Here is a tiny trained network, its code and every weight. The questions are about switching its units off for an input and a class, where a switched-off unit gives its printed mean instead of its output.

import numpy as np


def w(rows, s, z=0):
    codes = np.array(rows[::2]) - 128.0
    scale = np.full(codes.shape[1], s)
    scale[-1] = z or s
    return codes * scale


def norm(h):
    return h / np.sqrt((h * h).mean(-1, keepdims=True) + 1e-5)


def f(y):
    return np.maximum(y, 0)


def log_softmax(a):
    a = a - a.max(-1, keepdims=True)
    return a - np.log(np.exp(a).sum(-1, keepdims=True))


def net(x, mask):
    res = np.array(x, float).reshape(1, 7) / 4 @ E
    u = 0
    for l in range(3):
        y = f(norm(res) @ A[l][:, :-1].T + A[l][:, -1])
        res = res + np.where(mask[u : u + 12], y, B[l][:, -1]) @ B[l][:, :-1]
        u += 12
    return log_softmax(norm(res)[-1] @ U[:, :-1].T + U[:, -1])


A, B = {}, {}
E = w([
[95,110,98,66,36,200,42,137,152],'x0',
[72,177,118,117,162,130,109,201,135],'x1',
[252,157,98,122,120,151,169,147,113],'x2',
[80,67,61,129,138,53,201,54,221],'x3',
[149,142,133,96,195,79,63,233,137],'x4',
[117,83,97,159,178,162,63,92,110],'x5',
[138,150,200,150,115,90,115,40,126],'x6',
],0.0047)
A[0] = w([
[163,131,149,109,162,116,52,204,136,17],'L0N0',
[152,104,170,144,119,74,128,70,148,66],'L0N1',
[63,143,205,137,162,171,72,170,84,91],'L0N2',
[151,84,55,117,161,81,124,155,130,39],'L0N3',
[88,38,55,125,132,143,61,122,117,67],'L0N4',
[52,116,84,89,190,101,181,203,142,3],'L0N5',
[185,124,105,149,119,147,154,192,121,11],'L0N6',
[74,146,164,131,113,189,55,142,74,67],'L0N7',
[144,167,192,121,128,23,154,245,160,147],'L0N8',
[163,115,124,126,230,115,8,255,135,86],'L0N9',
[143,69,100,173,62,159,50,117,118,35],'L0N10',
[236,122,111,147,105,191,152,183,98,132],'L0N11',
],0.0069,0.0021)
B[0] = w([
[169,161,84,94,170,64,128,150,85,187],'L0N0',
[179,125,148,86,103,152,209,138,100,172],'L0N1',
[67,57,194,143,48,187,115,222,62,204],'L0N2',
[6,108,153,172,119,82,202,104,128,169],'L0N3',
[113,74,144,128,166,219,71,79,134,196],'L0N4',
[167,145,1,212,78,111,130,159,156,201],'L0N5',
[82,114,227,71,143,118,97,129,94,164],'L0N6',
[72,177,226,114,104,102,129,177,180,200],'L0N7',
[115,152,148,73,228,137,121,230,170,221],'L0N8',
[196,59,35,87,192,88,81,198,88,254],'L0N9',
[63,202,108,56,199,69,142,83,169,174],'L0N10',
[179,130,104,66,40,65,142,136,67,217],'L0N11',
],0.0081,0.0062)
A[1] = w([
[177,127,155,101,63,148,125,59,133,112],'L1N0',
[132,46,76,205,129,158,108,134,115,73],'L1N1',
[128,120,75,137,81,141,75,82,145,85],'L1N2',
[223,142,162,191,61,89,121,62,101,106],'L1N3',
[145,160,126,93,170,76,62,142,113,5],'L1N4',
[136,82,170,149,78,142,66,84,134,120],'L1N5',
[159,142,110,152,117,107,162,98,194,53],'L1N6',
[137,146,44,192,160,177,133,149,188,83],'L1N7',
[203,150,119,194,254,141,180,99,48,139],'L1N8',
[174,154,84,146,160,66,88,159,22,134],'L1N9',
[109,138,205,173,137,171,100,139,93,55],'L1N10',
[176,107,149,127,143,77,160,60,110,110],'L1N11',
],0.0091,0.0027)
B[1] = w([
[104,144,55,128,123,92,130,91,115,181],'L1N0',
[138,53,140,131,120,60,85,105,168,178],'L1N1',
[113,113,141,112,161,146,110,129,181,157],'L1N2',
[159,122,74,124,25,123,121,148,139,176],'L1N3',
[189,123,119,146,177,170,116,127,87,190],'L1N4',
[140,204,145,84,184,157,142,152,135,155],'L1N5',
[151,137,175,142,160,62,125,142,79,153],'L1N6',
[108,133,101,179,131,47,131,69,134,181],'L1N7',
[122,82,172,154,103,170,108,144,249,197],'L1N8',
[127,122,98,128,135,210,76,167,139,254],'L1N9',
[65,114,154,143,93,72,125,139,127,155],'L1N10',
[128,111,215,129,99,176,157,126,138,183],'L1N11',
],0.013,0.0072)
A[2] = w([
[79,130,111,131,154,158,153,223,134,143],'L2N0',
[92,110,177,105,86,221,105,161,127,62],'L2N1',
[72,182,185,155,166,68,107,113,108,104],'L2N2',
[165,147,135,106,24,118,189,69,6,69],'L2N3',
[148,255,97,153,171,61,207,136,126,104],'L2N4',
[198,107,122,107,170,114,158,199,64,76],'L2N5',
[118,87,169,127,150,190,110,68,159,6],'L2N6',
[141,148,91,102,148,110,52,170,31,113],'L2N7',
[122,160,77,53,206,173,125,36,104,39],'L2N8',
[139,105,221,148,154,134,163,113,133,97],'L2N9',
[120,126,126,104,72,70,184,137,200,171],'L2N10',
[130,126,132,91,206,164,96,176,157,33],'L2N11',
],0.0091,0.0017)
B[2] = w([
[117,122,133,82,161,125,45,68,68,238],'L2N0',
[127,167,132,207,75,63,136,114,160,224],'L2N1',
[106,137,91,136,60,124,87,163,113,165],'L2N2',
[164,177,87,72,96,109,123,23,52,200],'L2N3',
[175,99,135,172,71,112,208,245,90,155],'L2N4',
[86,128,128,127,142,221,80,151,145,227],'L2N5',
[149,169,164,96,159,98,203,176,115,169],'L2N6',
[189,119,140,138,227,173,166,124,130,254],'L2N7',
[75,110,57,77,103,159,198,179,238,164],'L2N8',
[120,134,183,83,182,151,135,84,134,168],'L2N9',
[183,131,130,150,196,177,102,103,97,226],'L2N10',
[108,148,119,115,137,156,163,130,32,241],'L2N11',
],0.012,0.0069)
U = w([
[169,133,142,170,27,184,116,150,207,3],'0',
[155,124,92,215,111,27,204,191,100,4],'1',
[176,95,227,150,167,138,214,77,204,157],'2',
[2,191,198,132,60,98,71,157,114,115],'3',
[87,46,54,208,170,45,81,90,184,107],'4',
[37,148,69,41,127,137,202,111,221,78],'5',
[169,117,96,110,218,205,72,223,63,211],'6',
[197,187,109,79,41,128,182,37,72,197],'7',
],0.0098,0.0028)

Each question gives the input, the list of numbers given to net, and the class t.
The units are the neurons (one row each of A and B). Each row of codes is followed by its name. A weight is (code - 128) times the scale printed after its matrix; where a second scale follows, it is the last column's (A, B and U).
mask holds one flag per neuron, layer by layer. A switched-off neuron (its flag False) gives its mean, the last column of its row in B, instead of its output. The means were averaged over made-up inputs and are rounded, as every weight is.
A unit's drop is (log p(t) with every unit on - log p(t) with that unit switched off) / (log p(t) with every unit on - log p(t) with every unit switched off).
The circuit of an input: a set's keep is (log p(t) with only the set's units on - log p(t) with every unit switched off) / (log p(t) with every unit on - log p(t) with every unit switched off). Starting from the 12 units with the biggest drops (on a tie, the unit counted first), units are removed one at a time, each time the one whose removal leaves the highest keep (on an exact tie, the one counted first), for as long as the keep stays at least 0.8.
circuit, biggest first: the units of the circuit, biggest drop first
most important unit: the unit with the biggest drop
k most important neurons: the k neurons with the biggest drops, biggest first
k most important neurons of layer l: the k neurons of layer l with the biggest drops, biggest first
drop when u is switched off: that unit's drop, to one decimal
input [-8,4,-3,8,0,5,-3], class 4: circuit, biggest first : [L1N1, L0N5]
input [-8,1,7,0,-2,7,-7], class 0: 2 most important neurons : [L1N8, L0N8]
input [-7,7,-6,7,4,-1,-3], class 4: circuit, biggest first : [L0N5, L1N7]
input [-5,-1,-1,-4,-8,0,6], class 2: 4 most important neurons : [L1N8, L0N11, L0N2, L1N11]
input [-4,5,7,6,-1,3,-1], class 2: circuit, biggest first : [L1N8, L0N2]
input [-7,-3,8,8,3,2,5], class 2: most important neuron : [L1N8]
input [1,-2,0,-6,0,2,8], class 3: 3 most important neurons : [L0N2, L0N7, L1N10]
input [8,-4,0,-6,-5,1,0], class 7: 4 most important neurons of layer 0 : [L0N7, L0N11, L0N8, L0N9]
input [8,-3,8,-4,-2,1,-5], class 7: 2 most important neurons : [L0N11, L0N9]
input [0,6,-7,8,-1,-7,7], class 1: 2 most important neurons : [L2N4, L1N9]
input [-7,-2,-6,7,-8,-2,5], class 7: 3 most important neurons : [L0N8, L0N9, L2N3]
input [-6,5,-3,4,-1,1,3], class 2: 3 most important neurons : [L1N8, L0N7, L0N1]
input [7,2,-2,0,-5,6,-8], class 5: 2 most important neurons : [L0N10, L2N8]
input [1,1,-5,5,2,-2,2], class 4: most important neuron : [L0N7]
input [2,-2,-4,8,2,-1,7], class 7: 2 most important neurons : [L0N1, L0N8]
input [3,-3,-4,-2,-1,3,-5], class 3: 2 most important neurons : [L0N7, L0N2]
input [6,-8,-7,8,-7,0,-8], class 5: 2 most important neurons of layer 0 : [L0N5, L0N9]
input [-1,7,-3,0,-6,-8,0], class 1: 2 most important neurons of layer 1 : [L1N9, L1N7]
input [-5,-1,5,-2,-2,5,-3], class 0: 2 most important neurons of layer 0 : [L0N8, L0N2]
input [2,4,0,8,-2,-6,0], class 1: most important unit : L2N4
input [-4,-2,5,1,-1,-5,6], class 2: 2 most important neurons of layer 0 : [L0N8, L0N2]
input [-8,-3,6,0,-3,-3,6], class 0: 2 most important neurons of layer 1 : [L1N8, L1N3]
input [-2,-2,8,6,-1,8,-1], class 2: drop when L1N8 is switched off : 0.1
